Each row has a name. Each question is about the rows just above it. Places in a row count from 1.

G: [  2   5   1   4 -44  71 -44   0]
V: [-14 -11 -15 -52  82 -60 -59 -15]
U: [ 17 -11   7 -52  82 -60  21  54]
N: [ -5 -49  60 -16 -26  34 -60  20]
Where does [ -5 -49  60 -16 -26  33 -60  20] differ from N, and what was there?	6, [34]
Places of [-15] in row V:	3 8
What is the next entry after [  4 -44]?	[71]
Whose row is [ 17 -11   7 -52  82 -60  21  54]?	U
[-14 -11 -15 -52  82 -60 -59 -15] is in which row?	V
Which value is in both V and N?	[-60]
One entry of G was changed: [  2   5   1   4 -43  71 -44   0]. Where, and from what?	5, [-44]

B: [ -2 -54 -71  17  37  15   0  -6 -33  41 -13 -63 -10   0]
T: [  2 -12 -25   1 -18   3   6 -17 -12  48  -7 -49  -8 -12]
D: [ -2 -54 -71  17  37  15   0  -6 -33  41 -13 -63 -10 -18]
F: [ -2 -54 -71  17  37  15   0  -6 -33  41 -13 -63   1   2]
Z: [ 16   6 -25   8  23 -19 -15  -9   3 -15  -4 -12 -30   9]
K: [ 13  -9 -52  -1 -31 -12   4  -9   8  -9  26  20 -13 -23]
Q: [  2   9 -25   1 -18   3   6 -17 -12  48  -7 -49  -8 -12]
Give the next entry after [-19 -15  -9   3 -15  -4 -12].	[-30]
Changed K: [ 13  -9 -52  -1 -31 -12   4  -9   8 -10  26  20 -13 -23]. Place and old value:	10, [-9]
[ -2 -54 -71  17  37  15   0  -6 -33  41 -13 -63   1   2] is in which row?	F
What is the next entry after [ 16   6 -25   8  23]?	[-19]
What is the next entry after [ 16   6 -25   8  23 -19 -15  -9   3 -15  -4]?	[-12]
Where do [  2 -12 -25   1 -18   3   6 -17 -12  48  -7 -49  -8 -12] appear?	T

X: [ -7 -20  29  18  64 -40  27  28  29 -20  25  37  29 -22 -19  59  29 -20
 -10  68  26  13  29 -14 -20 -17  29  -6 -19]
W: [ 23  20  24 -14  38 -57 -19 -27  48 -57   2  19 -25 -54 -58  35 -32  24
   7  50 -39 -10  13  17 -27  26  49 -48 -61]
C: [ -5 -29  39 -12  64   9 -34 -38  78  28   7  43 -32   4   6  57 -40 -32
 -12  72 -30  -9  29 -21 -38 -21  67   0   3]
M: [ 22  39   3 -16  15  45 -18 -19  21  41 -11  16 -21  50  43  12 -21  42
  16  20 -14  -8   0  25 -21  30  17  27  51]
The row with [ 22  39   3 -16  15  45 -18 -19  21  41 -11  16 -21  50  43  12 -21  42
  16  20 -14  -8   0  25 -21  30  17  27  51] is	M
Places of [-20] in row X:	2 10 18 25
What is the next entry after [ 16 -21  50  43  12 -21  42  16]?	[20]
At which places does X hold [29]?	3 9 13 17 23 27
Every place of [-19] in W:	7
One entry of M was changed: [ 22  39   3 -16  15  45 -18 -19  21  41 -11  16 -21  50  43  12 -21  42
  16  20 -14  -8   0  25 -20  30  17  27  51]. Where, and from what?	25, [-21]

J: [40 -7 40 40 40]
S: [  4   1   5 -13 -10]
R: [-3 -4 -3  6  4]
One entry of R was changed: [-3 -3 -3  6  4]. Where, and from what?	2, [-4]
Where does [-3 -5 -3  6  4] differ from R, and what was there?	2, [-4]
Every place of [40] in J:	1 3 4 5
Places of [-7] in row J:	2

Y: [ -4 -23   1  17 -23  44  -5  20  -1  12   2  -7 -79   2  10  -8  -1 -26
  -5  42   0   7  -3  12   0  35  24 -23   6   8 -41 -19 -18]
L: [-13  -2   0   2   8   3  21   7   1  23   1  47  14  -9  25   0  -1  21
 -33  10   2 -26   8 -20  -2   4  52  42  -1   4  21 -16   1]
P: [ 57   1   4  -4  -3  -4  19  -3   2  47   2 -11  -3   0   4 -13 -10  38
  21  30  -4 -37  -4 -23   1  17 -23  44  -5  19 -26  38   1]
H: [-13  -3  -3  -7   6   2  -4   8   1  15  -2   7  -2  10   4 -13 -10  -1
   0 -13   3   4   8   7  -7 -21  -9 -23 -22  -5 -19  16 -14]
A: [-13  -3  -3  -7   6 -23  19   8   1  15   2   7  -2  10   4 -13   0  -1
   0 -13   3   4   8   7  -7 -21  -9 -23 -22  -5 -19  16 -14]
Where does [-13  -3  -3  -7   6 -23  19   7   1  15   2   7  -2  10   4 -13   0  -1
   0 -13   3   4   8   7  -7 -21  -9 -23 -22  -5 -19  16 -14] differ from A, and what was there?	8, [8]
Which row holds [-13  -3  -3  -7   6   2  -4   8   1  15  -2   7  -2  10   4 -13 -10  -1
   0 -13   3   4   8   7  -7 -21  -9 -23 -22  -5 -19  16 -14]?	H
The next entry after [57  1  4 -4 -3 -4 19 -3  2 47  2]:	[-11]
The next entry after [ -4 -23   1  17 -23  44  -5  19]:	[-26]
Changed H: [-13  -3  -3  -7   6   2  -4   8   1  15  -2   7  -2  10   4 -13 -10  -1
   0 -13   3   4   9   7  -7 -21  -9 -23 -22  -5 -19  16 -14]. Place and old value:	23, [8]
The next entry after [30 -4]:	[-37]
Where do [ 57   1   4  -4  -3  -4  19  -3   2  47   2 -11  -3   0   4 -13 -10  38
  21  30  -4 -37  -4 -23   1  17 -23  44  -5  19 -26  38   1] appear?	P

tizi: [  3  33  -3 -66 -47 -42  -4  18  38  52  36 -19   4   8  13 -15 -27 -16
 -20 -40 -26   5   3 -11  -9  -9  46   1  14  -6   0 -13   3  35 -53  57
 -54  -9 -26 -14  29  20  17 -25 -25]
mugu: [ -2 -50 -39  14  41  39  -7 -14 -24  -6 -47   8 -49 -14  27 -27 -27  48
  14  34  17  31  13  11  -8   6   0 -28 -12 -16 -35 -19 -11  16  28 -30
   6 -19   5   4 -73 -56 -32  18 -29]
bufi: [ 11  21  -6  60  44  11  22   2 -30 -44 -15  19   1  21 -40  24  41  -3
  -6  17  49  -8 -26   5   4  14 -38  25  -9  51  14  36   5 -27  23 -46
  40  29  31  22   3  35   2  13  57]
vasa: [-37 -42   2 -43 -38  23   0  -6  29  26  16 -23  -4  -8  49 -49 -48   4
  27  18 -35  -1  24  24   1 -36  31  -4  -3 -71 -13 -25 -29  13  -6  14
 -50 -47  -4  -7  11 -38  -3 -21 -25]
Lizu: [-11   9  76   1 -34 -25 -12  14 -23 -11  37  -6  64  -1 -15  43  20 -23
  26 -30 -31 -62   8  -7   5  -1 -19  23  -6 -12  38   0   9 -31   3  23
  17  27 -10 -26  74  22  19 -15  27]
zul: [ -3  32 -26 -64 -45 -15   3 -15  11  34  39 -21  -8  28 -11  -8 -19 -10
 -43 -33 -29  15 -10 -17  19 -27  38  -5  32  -6  -7   2  12  50 -53  50
 -29 -18 -43   5  26  35   6 -21 -48]
Nit: [ -9 -61   5  46  31  41 -12 -20 -23 -30 -44  14  -9 -37  25  -8   4  15
  28  43   1  10  17  14   2  10 -31 -21 -16 -32 -14 -10  -9 -32  56 -43
  36 -16  20   3 -48 -62 -20  29 -10]
mizen: [-20 -12 -70 -23  -7  45  31 -20 -12  10  -5 -16 -57  34  12 -60 -35  25
 -12  36  20  38  -8  22  12 -37  31  -3  11 -12 -31   7 -26  43 -16 -22
 -41 -41   8  29 -30   0 -18 -12 -15]
Places of [-6] in row Lizu:	12 29
One entry of zul was changed: [ -3  32 -26 -64 -45 -15   3 -15  11  34  39 -21  -8  28 -11  -8 -19 -10
 -43 -33 -29  15 -10 -17  19 -27  38  -5  32  -6  -7   2  12  50 -53  50
 -29 -18 -43   5  26  36   6 -21 -48]. Where, and from what?	42, [35]
Places of [-3] in row vasa:	29 43

Padi: [ -5  -1 -17   4   8 -10  -9  -3   4 -16 -15]
neki: [-4  1 -7 -3 -3 -6 -5  2 -3 -1 -4]
Zizef: [ -7  -5 -61   6  42   1 -48  61  17  -4  -1]
melik: [-6 -5 -7 -6 -5 -6  4 -6 -5 -6 -5]
Tibu: [  0  13   7  -5   1  -6 -22   0  12  18  25]
kanov: [-7 -6 -9 -5 -2 -6 -8 -2 -1 -7 -5]
kugid: [  5 -12   5  -4 -12   5   5   5 -12   2 -12]
Peb: [ -5  -2   1  -4  -7  -4   0  -7 -11  -2  -3]
The one value in Zizef and kugid:	[-4]
Shared by kugid and Peb:	[-4]
What is the next entry after [-7 -3]?	[-3]
Every place of [-12] in kugid:	2 5 9 11

til: [15 -4 -3 42  0 -9 -8 -3]
diso: [-13   1 -25  22  11 -16   5   6]
kemi: [ 11 -15  -2 -15   4   3  -3  -1]
zepup: [-41 -39  -5 -13  13 -23  11   3]
zod: [-24  -4   9 -12  59   0  -2   7]
tol: [  1  -5   9 -39  14  11  10  -8]
suko: [ 10   2 -18  59  -2 -12   0   7]
logu: [ 47  -6 -41 -39  -8 -13   1  -1]
zubeg: [  0   6  14  18 -22   1   8  10]
The next entry after [-41 -39  -8 -13]:	[1]
Shared by kemi and diso:	[11]
The next entry after [ 59  -2 -12   0]:	[7]
Give the next entry after [ -5   9 -39].	[14]

nusu: [  1  -2   0  -9   3   6   2 -11 -22   0  -1   4]
vul: [ 21 -31   0   0  24   0   0 -16   0   0  -9  -5]
guz: [-25  -8 -33 -16  -4   0  10   0  22  15 -65   1]
rokom: [-10   0 -20 -27 -13 -32 -14 -24  -5 -13   9  -5]
Changed vul: [ 21 -31   0   0  24   0   0 -16   0  -1  -9  -5]. Place and old value:	10, [0]
One entry of vul was changed: [ 21 -31   0   0  24   1   0 -16   0   0  -9  -5]. Where, and from what?	6, [0]
Changed nusu: [  1  -2   0  -9   3   6   2 -11 -21   0  -1   4]. Place and old value:	9, [-22]

tuk: [  6 -20  -5  -5   6  70   8  -7  -2   4 -20   3 -24  -3 -10 -37  -1 -17
  -1 -21   9  38 -13  25]
Luzi: [ 17  17  -5 -30  -5  13  14 -26 -21  -6  -7 -15  -5 -39 -37 -13 -25 -14
  -8   3  -2  20  16   7]
tum: [ 17  17  -5 -30  -5  13  14 -26 -21  -6  -7 -15  -5  -6  -3 -11 -10  -8
   1  -4  -2  12   1   6]
Nemor: [  6 -20  -5  -5   6  70   8  -7 -12   4 -20   3 -24  -3 -10 -37  -1 -17
  -1 -21   9  38 -13  25]
Zago: [  6 -20  -5  -5   6  70   8  -7 -12   4 -20   3 -24  -3  -1  -5   2  -1
   1  -3   1   5  -2   5]
Whose row is [  6 -20  -5  -5   6  70   8  -7  -2   4 -20   3 -24  -3 -10 -37  -1 -17
  -1 -21   9  38 -13  25]?	tuk
At which places does Luzi hold [20]?	22

Tobe: [ 33   4 -25  -4 -44  -8   7]
kep: [  3   3 -53 -26 -21 -32  10]
Tis: [-44  -2 -25 -22 -45 -53   2]
moma: [ 16  -5  -4 -25  33 -60  -5]
Shared by Tis and kep:	[-53]
The one value in moma and Tis:	[-25]
Changed Tis: [-44  -2 -25 -21 -45 -53   2]. Place and old value:	4, [-22]
The next entry after [ -4 -25  33]:	[-60]
Changed moma: [ 16  -5  -4 -25  33 -59  -5]. Place and old value:	6, [-60]
Give the next entry after [-25  -4 -44].	[-8]

fov: [-3 -3 18 -3]
Doz: [-12  23 -28  48]
ninul: [-38  63 -23  10]
bezit: [72 33 -4  0]
Every place of [48] in Doz:	4
Places of [-3] in row fov:	1 2 4

puvas: [ 38   5 -13 -35 -28 -58 -14  -2  -1 -14]
zeme: [-21  44  29 -21  72  45  70  45  -6  29]
Difu: [ -3  -4  -7 -22  -9  -6  -7  -4 -13  -2]
tanik: [  0 -13   3  19 -47 -36 -41  18 -15  51]
refi: [  0 -27 -22 -11 -26 -17 -18 -22   1 -14]
Which value is in both refi and Difu?	[-22]
At which places does zeme hold [-21]?	1 4
At which places does refi hold [-14]?	10
Which value is in both refi and puvas?	[-14]
Where does [-22  44  29 -21  72  45  70  45  -6  29] differ from zeme, and what was there?	1, [-21]

fekoz: [ 54 -36   2 -44]
Nam: [-34  10 -23  21]
fum: [ 37 -19   2 -17]
roliv: [ 16 -83 -83  15]
lari: [-31 -43  -6  66]
Sep: [ -1  39  26 -13]
domi: [ -4  10 -23 -56]
Sezeg: [ 75 -24 -39  14]
Where does [ -1  39  26 -12] differ from Sep, and what was there?	4, [-13]
At which places does roliv hold [15]?	4
Which row holds [ -4  10 -23 -56]?	domi

tup: [-20  31  15   6 -27  30   9 -26 -75 -20 -16]
gugo: [ 19 -11  40   5  11  -8 -11 -13  11  11  10]
Tatav: [ 44  -4 -20  13  22 -40  32 -52   3   1  12]
Mub: [-35  23 -10   1 -20  55   3  -2 -71  -8 -16]
Raf: [ 40   2  16  12   9 -47  23 -50  10  -8   8]
Changed Raf: [ 40   2  16  11   9 -47  23 -50  10  -8   8]. Place and old value:	4, [12]
Every place of [11] in gugo:	5 9 10
Where does [ 40   2  16  12   9 -48  23 -50  10  -8   8] differ from Raf, and what was there?	6, [-47]

nuna: [-27  63  11  -4]
dupu: [-21   4   4  -9]
dopi: [-22  -5 -20  -3]
rika: [-15  39  -4 -27]
foz: [ -1  -2 -10  -4]
nem: [-44  28 -26  30]
Manu: [-51  11  63  14]
Shared by foz and rika:	[-4]
What is the next entry after [63 11]?	[-4]
Whose row is [-21   4   4  -9]?	dupu
Every place of [-21] in dupu:	1

Kuzu: [-10  -2  44  30]
Budum: [ 24  29 -26 -72]
Tuvat: [-64 -63 -63 -16]
At which places does Tuvat hold [-64]?	1
Where does [-10  -2  44  31] differ from Kuzu, and what was there?	4, [30]

Mudi: [-50   7 -23  -4 -29 -20  -4 -29  12   8 -16 -11  -2  -1   2  34 -30  -7
  15  12  51   8   3 -22  24 -39  44 -15 -54 -37   8 -29   2 -14  -9 -25
  12  27   9  21  -6   8  -7  12   6   5 -15  30 -19 -23 -57  10   4   5
  27   3   0   5  -5 -18 -29  -2   2]
gub: [ 24  44  20 -10 -15 -13 -10  14  -8  -2  -1  -6   1   8  -6  13 -24 -21
   4  12  28  35  16  14 -17 -37   5  -2 -62   0 -32  -9  -9 -19 -14   2
   1   8 -35   7  -2 -35   1   5  12  12 -47   9 -11  -5 -42  41 -10 -20
  30  -9   1  21   8 -22 -17  15 -31]
fugup: [ 42 -16  24  -6  30  21   6  22 -10  -7 -18  10   7 -26  35 -20  28  24
   9  27 -23  18  27   6   9 -13 -33  -5  -6  15  -6  40 -19  11   6 -12
  -6  18  -2  14  15  19  -3  24  18 -27   1  18  29 -39  -3  36 -12  -6
 -25 -15  17  10  22  18  -2  -9 -39]
zem: [-43  -6 -12   0 -17 -11   0 -25  11   6  -1  -8   5  -9  14  59 -25   4
  18   0  13  -2 -18 -22  31  -8  17  17 -14 -54  16 -61  -6   1  33 -26
  -7  52  26 -15  34  15  -6   3 -14  14   6   6  -5 -38  -3 -12  33   7
   2 -10 -12 -12 -16   8 -21 -10  29]
zag: [-50   7 -23  -4 -29 -20  -4  21  12   8 -16 -11  -2  -1   2  34 -30  -7
  15  12  51  22   3 -22  24 -39  44 -15 -54 -37   8 -29   2 -14  51 -25
  12  27   9  21  -6   8  -7  12   4   5 -15  -5 -19 -23 -57  10  14   5
  27   3   0   5  -5 -18 -29  -2   2]
Noga: [-45  -6 -13   0 -18 -12  -1 -27  12   6 -26  15  -2  13  46   7  -7  34
  43  26  40 -23 -17 -16  12 -26   1  -7 -54 -46  -3 -71  12 -18 -17 -48
  17  47  28  26  20 -17 -28  34 -16  30 -49 -11  -3 -16 -36  25 -18 -30
  -1 -40   1 -11 -10  12  -7  -1 -43]
Lomev: [-32 -56  20  13  18  16  13 -19  10   2  -8  12 -14  14  -4   2  -9  28
  26  23  37 -50  -4 -26  41 -23  16  -8 -34 -11  32 -29  19  -4  20 -59
  26  34  16  28 -11   4 -27  -9 -12  20  17  -4  -4  31 -30   0  -3  -8
  13   1  21 -36   6 -11  22  -2 -29]
misut: [ 24  44 -16 -10 -15 -13 -10  14  -8  -2  -1  -6   1   8  -6  13 -24 -21
   4  12  28  35  16  14 -17 -37   5  -2 -62   0 -32  -9  -9 -19 -14   2
   1   8 -35   7  -2 -35   1   5  12  12 -47   9 -11  -5 -42  41 -10 -20
  30  -9   1  21   8 -22 -17  15 -31]
Every place of [20] in Lomev:	3 35 46
[ 42 -16  24  -6  30  21   6  22 -10  -7 -18  10   7 -26  35 -20  28  24
   9  27 -23  18  27   6   9 -13 -33  -5  -6  15  -6  40 -19  11   6 -12
  -6  18  -2  14  15  19  -3  24  18 -27   1  18  29 -39  -3  36 -12  -6
 -25 -15  17  10  22  18  -2  -9 -39] is in which row?	fugup
Changed gub: [ 24  44  20 -10 -15 -13 -10  14  -8  -2  -1  -6   1   8  -6  13 -24 -21
   4  12  28  35  16  14 -17 -37   5  -2 -62   0 -32  -9  -9 -19 -14   2
   1   8 -35   6  -2 -35   1   5  12  12 -47   9 -11  -5 -42  41 -10 -20
  30  -9   1  21   8 -22 -17  15 -31]. Place and old value:	40, [7]
Where does [ 24  44  20 -10 -15 -13 -10  14  -8  -2  -1  -6   1   8  -6  13 -24 -21
   4  12  28  35  16  14 -17 -37   5  -2 -62   0 -32  -9  -9 -19 -14   2
   1   8 -35   7  -2 -35   1   5  12  12 -47   8 -11  -5 -42  41 -10 -20
  30  -9   1  21   8 -22 -17  15 -31] differ from gub, and what was there?	48, [9]
Every place of [18] in fugup:	22 38 45 48 60
Every place of [21] in zag:	8 40

ger: [-17  -1  13  -2  19  11]
Fuz: [  9   2 -15  56  19 -40]
rused: [ -1  13 -17  -2  19  -8]
The next entry after [-17  -1  13  -2]:	[19]
Where does [ -1  13 -16  -2  19  -8] differ from rused, and what was there?	3, [-17]

